Below are the code and all the weights of a small trained network. Each question names an input and a class and asks about switching units off, where a switched-off unit gives its printed mean instead of its output.

import numpy as np


def w(rows, s, z=0):
    codes = np.array(rows[::2]) - 128.0
    scale = np.full(codes.shape[1], s)
    scale[-1] = z or s
    return codes * scale


def f(y):
    return y / 2 * (1 + np.tanh(0.7978845608 * (y + 0.044715 * y**3)))


def log_softmax(a):
    a = a - a.max(-1, keepdims=True)
    return a - np.log(np.exp(a).sum(-1, keepdims=True))


def net(x, mask):
    res = np.array(x, float).reshape(1, 2) / 4 @ E
    y = f(res @ A[0][:, :-1].T + A[0][:, -1])
    res = res + np.where(mask, y, B[0][:, -1]) @ B[0][:, :-1]
    return log_softmax(res[-1] @ U[:, :-1].T + U[:, -1])


A, B = {}, {}
E = w([
[250,224,199,50],'x0',
[122,120,113,81],'x1',
],0.011)
A[0] = w([
[193,151,125,85,238],'neuron 1',
[89,80,89,101,109],'neuron 2',
[105,100,72,72,220],'neuron 3',
[131,14,187,129,81],'neuron 4',
[126,107,161,246,83],'neuron 5',
[131,6,27,219,253],'neuron 6',
[61,123,68,122,179],'neuron 7',
],0.012,0.0027)
B[0] = w([
[197,127,95,139,200],'neuron 1',
[156,254,109,151,167],'neuron 2',
[80,161,48,225,157],'neuron 3',
[74,148,111,182,146],'neuron 4',
[70,55,132,44,167],'neuron 5',
[55,183,227,200,255],'neuron 6',
[133,202,148,193,185],'neuron 7',
],0.0086,0.015)
U = w([
[89,133,94,107,2],'0',
[92,121,195,143,248],'1',
[126,148,174,136,2],'2',
[215,151,153,147,254],'3',
[127,189,108,233,194],'4',
[155,5,130,105,2],'5',
[97,58,93,112,175],'6',
[110,149,58,125,2],'7',
],0.012,0.0028)

Each question gives the input, the list of numbers given to net, and the class t.
The units are the neurons (one row each of A and B). Each row of codes is followed by its name. A weight is (code - 128) times the scale printed after its matrix; where a second scale follows, it is the last column's (A, B and U).
mask holds one flag per neuron, in row order. A switched-off neuron (its flag False) gives its mean, the last column of its row in B, instead of its output. The means were averaged over made-up inputs and are rounded, as every weight is.
A unit's drop is (log p(t) with every unit on - log p(t) with that unit switched off) / (log p(t) with every unit on - log p(t) with every unit switched off).
The circuit of an input: a set's keep is (log p(t) with only the set's units on - log p(t) with every unit switched off) / (log p(t) with every unit on - log p(t) with every unit switched off). Starting from all 7 units, units are removed one at a time, each time the one whose removal leaves the highest keep (on an exact tie, the one counted first), for as long as the keep stays at least 0.8.
units of the circuit, in order: the units of the circuit, biggest drop first
top k neurons: the k neurons with the biggest drops, biggest first
drop when u is switched off: that unit's drop, to one decimal
input [0,-3], class 1: top 4 neurons	[neuron 1; neuron 2; neuron 3; neuron 7]
input [-4,-5], class 1: top neuron	[neuron 5]
input [3,5], class 3: top 3 neurons	[neuron 6; neuron 5; neuron 1]
input [3,-4], class 3: units of the circuit, in order	[neuron 6; neuron 3]
input [1,-7], class 1: top 3 neurons	[neuron 1; neuron 2; neuron 3]
input [1,8], class 6: top 3 neurons	[neuron 6; neuron 7; neuron 2]
input [0,-4], class 1: top 3 neurons	[neuron 1; neuron 2; neuron 3]
input [-3,-5], class 1: top 3 neurons	[neuron 5; neuron 1; neuron 3]
input [-6,-8], class 1: top 2 neurons	[neuron 5; neuron 1]
input [1,-6], class 1: top 3 neurons	[neuron 1; neuron 2; neuron 3]
input [3,3], class 3: drop when neuron 6 is switched off	0.3
input [4,2], class 3: drop when neuron 6 is switched off	0.2
input [4,-4], class 3: drop when neuron 6 is switched off	0.2
